Here is a tiny trained network, its code and every weight. The questions are about switching its units off for an input and a target symbol, where a switched-off unit gives its printed mean instead of its output.

import numpy as np


def w(rows, s, z=0):
    codes = np.array(rows[::2]) - 128.0
    scale = np.full(codes.shape[1], s)
    scale[-1] = z or s
    return codes * scale


def norm(h):
    return h / np.sqrt((h * h).mean(-1, keepdims=True) + 1e-5)


def f(y):
    return y / 2 * (1 + np.tanh(0.7978845608 * (y + 0.044715 * y**3)))


def softmax(a):
    e = np.exp(a - a.max(-1, keepdims=True))
    return e / e.sum(-1, keepdims=True)


def log_softmax(a):
    a = a - a.max(-1, keepdims=True)
    return a - np.log(np.exp(a).sum(-1, keepdims=True))


def net(x, mask):
    ids = ['ΔΛΞΨΩβγηθ'.index(c) for c in x.split()]
    T = len(ids)
    res = E[ids] + P[:T]
    u = 0
    for l in range(2):
        r = norm(res)
        for j in range(2):
            rows = slice(3 * j, 3 * j + 3)
            q, k, v = (r @ M[l][rows].T for M in (Q, K, V))
            z = softmax(np.where(np.tri(T) > 0, q @ k.T / 3**0.5, -1e9)) @ v
            o = O[l][rows]
            res = res + np.where(mask[u + j], z, o[:, -1]) @ o[:, :-1]
        u += 2
        y = f(norm(res) @ A[l][:, :-1].T + A[l][:, -1])
        res = res + np.where(mask[u : u + 4], y, B[l][:, -1]) @ B[l][:, :-1]
        u += 4
    return log_softmax(norm(res)[-1] @ U[:, :-1].T + U[:, -1])


Q, K, V, O, A, B = {}, {}, {}, {}, {}, {}
E = w([
[50,129,48,90],'Δ',
[166,249,91,111],'Λ',
[143,167,176,97],'Ξ',
[183,116,111,156],'Ψ',
[177,80,140,128],'Ω',
[131,44,161,101],'β',
[129,78,156,145],'γ',
[169,111,155,141],'η',
[161,122,148,151],'θ',
],0.019)
P = w([
[130,195,35,119],'0',
[254,117,86,53],'1',
[237,122,80,64],'2',
[57,71,78,36],'3',
[64,188,143,193],'4',
[50,210,120,195],'5',
[96,193,139,205],'6',
[87,171,215,91],'7',
[46,64,226,40],'8',
[60,118,245,78],'9',
[53,206,252,126],'10',
],0.0054)
Q[0] = w([
[99,114,57,181],'L0H0',
[145,128,135,247],'L0H0',
[46,241,127,156],'L0H0',
[89,96,139,151],'L0H1',
[132,141,72,93],'L0H1',
[183,164,121,246],'L0H1',
],0.011)
K[0] = w([
[194,61,87,69],'L0H0',
[57,111,82,9],'L0H0',
[190,102,217,48],'L0H0',
[174,203,150,155],'L0H1',
[42,130,58,37],'L0H1',
[254,75,210,110],'L0H1',
],0.009)
V[0] = w([
[215,79,202,102],'L0H0',
[173,208,146,222],'L0H0',
[126,71,102,213],'L0H0',
[126,157,38,77],'L0H1',
[254,157,203,119],'L0H1',
[94,200,186,41],'L0H1',
],0.009)
O[0] = w([
[120,11,161,183,211],'L0H0',
[110,183,42,229,127],'L0H0',
[141,169,170,106,204],'L0H0',
[243,157,106,133,50],'L0H1',
[38,76,107,218,253],'L0H1',
[144,91,2,88,17],'L0H1',
],0.0078,0.0067)
A[0] = w([
[165,153,116,142,94],'L0N0',
[173,148,104,195,61],'L0N1',
[85,4,83,152,103],'L0N2',
[215,63,2,120,253],'L0N3',
],0.0058,0.0026)
B[0] = w([
[83,76,126,41,86],'L0N0',
[94,2,127,114,101],'L0N1',
[62,153,87,186,252],'L0N2',
[90,205,149,43,131],'L0N3',
],0.0095,0.0025)
Q[1] = w([
[117,112,183,223],'L1H0',
[161,133,162,198],'L1H0',
[143,105,91,102],'L1H0',
[22,102,105,138],'L1H1',
[100,68,85,2],'L1H1',
[181,118,155,128],'L1H1',
],0.0095)
K[1] = w([
[171,97,18,95],'L1H0',
[109,150,104,127],'L1H0',
[128,80,179,178],'L1H0',
[162,154,160,192],'L1H1',
[115,68,168,193],'L1H1',
[137,97,170,6],'L1H1',
],0.013)
V[1] = w([
[182,204,181,190],'L1H0',
[237,42,51,101],'L1H0',
[215,203,67,100],'L1H0',
[43,236,164,147],'L1H1',
[218,36,70,254],'L1H1',
[78,85,167,141],'L1H1',
],0.0079)
O[1] = w([
[126,180,174,161,159],'L1H0',
[206,128,109,106,43],'L1H0',
[135,151,149,115,1],'L1H0',
[11,164,166,93,183],'L1H1',
[189,164,135,166,189],'L1H1',
[126,99,165,138,222],'L1H1',
],0.011,0.0055)
A[1] = w([
[109,93,173,107,78],'L1N0',
[133,153,40,60,96],'L1N1',
[68,81,219,241,227],'L1N2',
[41,149,221,2,254],'L1N3',
],0.0066,0.0035)
B[1] = w([
[91,200,128,147,136],'L1N0',
[144,32,107,238,123],'L1N1',
[139,172,107,2,252],'L1N2',
[180,202,94,89,182],'L1N3',
],0.0093,0.015)
U = w([
[190,177,42,30,126],'Δ',
[65,144,230,26,134],'Λ',
[145,23,115,99,133],'Ξ',
[60,161,40,139,1],'Ψ',
[51,94,106,209,133],'Ω',
[35,160,98,232,162],'β',
[128,205,181,209,68],'γ',
[135,53,152,164,127],'η',
[69,56,2,130,140],'θ',
],0.009,0.0049)

Each question gives the input, a string of symbols that net reads in full, and the target symbol t.
The units are the heads (3 rows each of Q, K, V and O) and the neurons (one row each of A and B). Each row of codes is followed by its name. A weight is (code - 128) times the scale printed after its matrix; where a second scale follows, it is the last column's (O, A, B and U).
mask holds one flag per unit, layer by layer, with each layer's heads first. A switched-off unit (its flag False) gives its mean, the last column of its rows in O or B, instead of its output. The means were averaged over made-up inputs and are rounded, as every weight is.
A unit's drop is (log p(t) with every unit on - log p(t) with that unit switched off) / (log p(t) with every unit on - log p(t) with every unit switched off).
The circuit of an input: a set's keep is (log p(t) with only the set's units on - log p(t) with every unit switched off) / (log p(t) with every unit on - log p(t) with every unit switched off). Starting from all 12 units, units are removed one at a time, each time the one whose removal leaves the highest keep (on an exact tie, the one counted first), for as long as the keep stays at least 0.8.
units of the circuit, in order: the units of the circuit, biggest drop first
most important unit: the unit with the biggest drop
top k neurons: the k neurons with the biggest drops, biggest first
which heads matter: for each layer, one digit per head in row order, 1 if its drop is at least 0.15 and else 0, layers parted by /
input γ η Δ γ Ψ θ Ω, target Δ: units of the circuit, in order	[L1H0; L0H1; L1H1]
input θ γ Ω, target β: most important unit	L0H0
input Ω γ γ Ψ, target η: units of the circuit, in order	[L1H1; L1N3]
input Δ γ γ Ψ η β, target Δ: units of the circuit, in order	[L0H1; L0H0]
input Ω Ψ β, target η: units of the circuit, in order	[L1H1; L0H0]
input Ψ γ θ, target γ: which heads matter	00 / 01
input γ Ψ γ θ Δ Λ Ξ, target Δ: units of the circuit, in order	[L0H1; L1H0; L0H0]
input η θ η Δ Ω Δ Ψ η Ψ, target Δ: top 2 neurons	[L1N3; L0N2]
input β θ Ψ η θ γ θ Ψ Ξ Ψ, target β: which heads matter	01 / 00
input Ξ η γ, target θ: units of the circuit, in order	[L0H1; L0H0]
input Ξ Ψ γ θ, target θ: which heads matter	11 / 10
input η θ γ η Ξ, target β: which heads matter	11 / 00
input θ θ η γ γ θ β Δ η θ Ψ, target Δ: units of the circuit, in order	[L0H0; L1H0; L0H1]
input γ Δ γ η, target Δ: units of the circuit, in order	[L0H1]
input γ η η η θ β θ β, target β: which heads matter	10 / 00
input Ψ θ θ Ψ, target γ: which heads matter	01 / 01
input Δ γ Ψ Ω Ξ, target Δ: which heads matter	01 / 11
input Ξ Δ θ θ Ξ γ γ γ Ω, target Δ: units of the circuit, in order	[L0H1; L1H0]
input β γ γ Λ, target Ξ: top 4 neurons	[L0N2; L1N2; L1N3; L0N3]
input γ Ω γ η γ θ θ η β η, target β: units of the circuit, in order	[L0H0]
input Ψ γ Ψ γ, target γ: units of the circuit, in order	[L1H1; L0H1; L0H0]
input β Ψ θ γ, target Ξ: units of the circuit, in order	[L1H1; L0H0]
input γ γ Δ γ γ η, target Δ: which heads matter	11 / 10
input Ψ θ Ω, target γ: units of the circuit, in order	[L1H1; L0H0; L1N3]
input Δ θ γ, target Δ: top 2 neurons	[L1N3; L0N3]
input Δ Δ Δ γ Δ γ, target Δ: which heads matter	01 / 00
input γ γ Ψ, target Λ: which heads matter	01 / 00
